Below is a small trained network, with its code and all its weights. Each question gives an input and a class and asks what happens when units are switched off, that is, made to give their printed mean instead of their output.

import numpy as np


def w(rows, s, z=0):
    codes = np.array(rows[::2]) - 128.0
    scale = np.full(codes.shape[1], s)
    scale[-1] = z or s
    return codes * scale


def norm(h):
    return h / np.sqrt((h * h).mean(-1, keepdims=True) + 1e-5)


def f(y):
    return np.maximum(y, 0)


def log_softmax(a):
    a = a - a.max(-1, keepdims=True)
    return a - np.log(np.exp(a).sum(-1, keepdims=True))


def net(x, mask):
    res = np.array(x, float).reshape(1, 7) / 4 @ E
    u = 0
    for l in range(3):
        y = f(norm(res) @ A[l][:, :-1].T + A[l][:, -1])
        res = res + np.where(mask[u : u + 8], y, B[l][:, -1]) @ B[l][:, :-1]
        u += 8
    return log_softmax(norm(res)[-1] @ U[:, :-1].T + U[:, -1])


A, B = {}, {}
E = w([
[128,140,110,99,123,128,116,94,123,152,132,108],'x0',
[132,139,132,130,134,124,132,131,144,99,160,137],'x1',
[126,119,130,151,162,163,124,112,139,122,67,87],'x2',
[173,103,120,162,182,134,136,132,105,33,81,95],'x3',
[163,156,141,81,133,101,101,78,151,102,152,99],'x4',
[132,135,251,133,129,97,118,174,172,128,123,144],'x5',
[82,168,96,132,164,192,126,92,171,144,169,97],'x6',
],0.015)
A[0] = w([
[116,128,42,178,210,216,130,111,131,46,110,86,4],'0.n0',
[160,131,56,108,108,89,115,89,116,75,172,126,8],'0.n1',
[121,123,65,115,119,127,122,119,122,160,117,117,45],'0.n2',
[139,137,69,114,127,92,134,132,116,70,170,138,16],'0.n3',
[105,132,6,130,124,175,126,96,96,218,117,115,48],'0.n4',
[131,168,169,78,171,146,106,41,190,143,161,57,8],'0.n5',
[87,146,142,130,113,155,127,131,172,211,222,146,23],'0.n6',
[140,128,94,122,118,114,135,120,81,109,192,142,21],'0.n7',
],0.025,0.0046)
B[0] = w([
[93,161,81,196,253,191,214,151,213,68,126,90,247],'0.n0',
[232,102,101,113,123,172,76,154,91,111,163,196,195],'0.n1',
[143,105,83,102,132,103,154,88,95,179,78,136,174],'0.n2',
[158,77,136,75,117,149,94,182,118,65,168,124,176],'0.n3',
[41,58,72,88,34,123,181,98,84,180,56,93,252],'0.n4',
[178,188,196,89,87,56,56,29,160,111,114,46,228],'0.n5',
[83,153,166,138,189,130,150,199,136,196,206,171,249],'0.n6',
[168,72,121,91,117,122,109,175,72,71,170,148,172],'0.n7',
],0.019,0.023)
A[1] = w([
[78,178,85,219,102,156,76,55,93,133,163,179,47],'1.n0',
[114,196,96,216,100,142,80,58,90,103,157,196,27],'1.n1',
[145,92,210,178,135,86,134,161,114,116,6,138,129],'1.n2',
[76,146,75,189,82,158,109,68,134,154,130,196,23],'1.n3',
[128,180,62,224,148,208,106,77,163,128,116,157,1],'1.n4',
[130,182,56,180,100,90,117,84,144,143,150,205,37],'1.n5',
[150,89,211,203,107,107,123,179,88,124,50,154,167],'1.n6',
[136,146,50,133,87,161,93,48,123,146,103,155,56],'1.n7',
],0.019,0.0028)
B[1] = w([
[114,124,165,144,116,64,152,101,154,156,160,140,128],'1.n0',
[140,170,131,99,71,169,74,148,139,132,117,163,128],'1.n1',
[139,152,132,161,75,136,124,159,98,92,37,190,252],'1.n2',
[135,112,123,21,123,168,54,162,86,93,165,106,167],'1.n3',
[121,168,138,206,191,93,188,184,161,57,24,181,241],'1.n4',
[168,146,132,139,147,135,136,147,102,112,112,106,129],'1.n5',
[64,179,155,147,73,57,126,189,84,77,7,160,255],'1.n6',
[140,79,165,230,131,105,104,47,71,188,136,132,199],'1.n7',
],0.011,0.0075)
A[2] = w([
[86,181,134,224,135,199,130,120,151,247,238,198,22],'2.n0',
[88,154,177,161,99,133,110,186,118,250,226,236,20],'2.n1',
[199,118,91,163,82,205,74,109,122,145,146,185,115],'2.n2',
[64,68,79,150,140,197,222,184,111,188,176,178,4],'2.n3',
[75,156,183,186,66,135,147,137,149,223,183,217,27],'2.n4',
[178,158,86,217,77,233,89,79,122,175,163,156,46],'2.n5',
[82,187,2,141,12,191,151,56,156,171,170,186,54],'2.n6',
[64,86,33,105,59,163,155,69,116,230,51,146,76],'2.n7',
],0.015,0.0036)
B[2] = w([
[117,139,144,65,113,127,132,190,100,163,178,166,210],'2.n0',
[84,150,142,204,214,155,134,207,163,165,153,206,248],'2.n1',
[134,148,131,188,119,165,97,100,85,97,165,187,158],'2.n2',
[176,192,166,90,108,94,68,9,173,104,118,33,239],'2.n3',
[96,167,136,114,208,97,136,179,132,133,171,159,213],'2.n4',
[185,180,135,186,82,151,197,134,75,142,149,121,130],'2.n5',
[96,94,114,93,85,94,126,150,90,81,55,114,173],'2.n6',
[119,80,118,202,65,148,116,69,104,218,159,163,242],'2.n7',
],0.015,0.016)
U = w([
[110,132,68,212,245,212,217,124,212,49,82,71,158],'0',
[166,104,120,191,122,142,131,76,111,144,101,146,1],'1',
[236,41,86,79,129,175,83,190,71,46,205,184,147],'2',
[187,207,215,103,113,58,46,17,185,129,132,57,82],'3',
[115,160,170,178,78,90,121,182,92,90,15,197,139],'4',
[58,175,200,120,175,87,120,206,135,225,194,190,217],'5',
[55,21,37,114,56,143,184,58,66,217,83,93,209],'6',
],0.011,0.0027)

Each question gives the input, the list of numbers given to net, and the class t.
The units are the neurons (one row each of A and B). Each row of codes is followed by its name. A weight is (code - 128) times the scale printed after its matrix; where a second scale follows, it is the last column's (A, B and U).
mask holds one flag per neuron, layer by layer. A switched-off neuron (its flag False) gives its mean, the last column of its row in B, instead of its output. The means were averaged over made-up inputs and are rounded, as every weight is.
A unit's drop is (log p(t) with every unit on - log p(t) with that unit switched off) / (log p(t) with every unit on - log p(t) with every unit switched off).
The circuit of an input: a set's keep is (log p(t) with only the set's units on - log p(t) with every unit switched off) / (log p(t) with every unit on - log p(t) with every unit switched off). Starting from the 12 units with the biggest drops (on a tie, the unit counted first), units are removed one at a time, each time the one whose removal leaves the highest keep (on an exact tie, the one counted first), for as long as the keep stays at least 0.8.
units of the circuit, in order: the units of the circuit, biggest drop first
k most important neurons: the k neurons with the biggest drops, biggest first
top k neurons in layer l: the k neurons of layer l with the biggest drops, biggest first
drop when u is switched off: that unit's drop, to one decimal
input [-3,6,1,6,-2,2,-5], class 4: 3 most important neurons	(0.n0, 0.n6, 0.n4)
input [-7,2,0,0,-6,7,-6], class 4: units of the circuit, in order	(0.n6)
input [-4,8,-7,3,6,6,-4], class 2: units of the circuit, in order	(0.n6, 0.n5)
input [2,-6,-7,6,-2,1,-4], class 4: top 2 neurons in layer 0	(0.n0, 0.n6)
input [5,-5,8,2,-3,8,-2], class 4: 3 most important neurons	(0.n0, 0.n6, 0.n4)
input [-2,-1,5,-5,7,1,-7], class 3: 2 most important neurons	(0.n6, 0.n4)
input [-8,-1,3,-1,-2,-5,-8], class 4: 2 most important neurons	(0.n0, 0.n4)
input [4,-6,-5,-2,7,-1,-1], class 3: top 2 neurons in layer 0	(0.n5, 0.n0)
input [-2,4,-3,-1,6,5,-3], class 3: 3 most important neurons	(0.n6, 0.n4, 0.n0)
input [2,-4,7,0,-6,2,-5], class 4: 2 most important neurons	(0.n4, 0.n0)
input [6,-1,-5,-7,8,-7,-2], class 6: 2 most important neurons	(0.n4, 0.n2)
input [0,-2,-8,4,0,7,-2], class 4: 3 most important neurons	(0.n6, 0.n0, 0.n4)
input [-5,3,-3,4,-4,6,0], class 4: 2 most important neurons	(0.n6, 0.n0)
input [8,-8,-1,5,4,-5,-8], class 2: units of the circuit, in order	(0.n1)
input [-4,2,8,-4,-6,0,-7], class 4: 2 most important neurons	(0.n6, 0.n4)
input [3,-2,4,-3,6,6,-8], class 4: 4 most important neurons	(0.n6, 0.n0, 0.n4, 0.n5)
input [-1,1,-6,-8,-6,-8,-3], class 6: drop when 0.n4 is switched off	2.3
input [8,8,-2,-4,4,-6,-7], class 2: drop when 0.n1 is switched off	0.1
input [-2,8,7,5,5,8,-4], class 4: drop when 0.n5 is switched off	0.2
input [3,-3,3,-6,4,-1,-2], class 6: units of the circuit, in order	(0.n4)
input [6,2,1,2,-4,-5,7], class 6: top 2 neurons in layer 2	(2.n7, 2.n1)
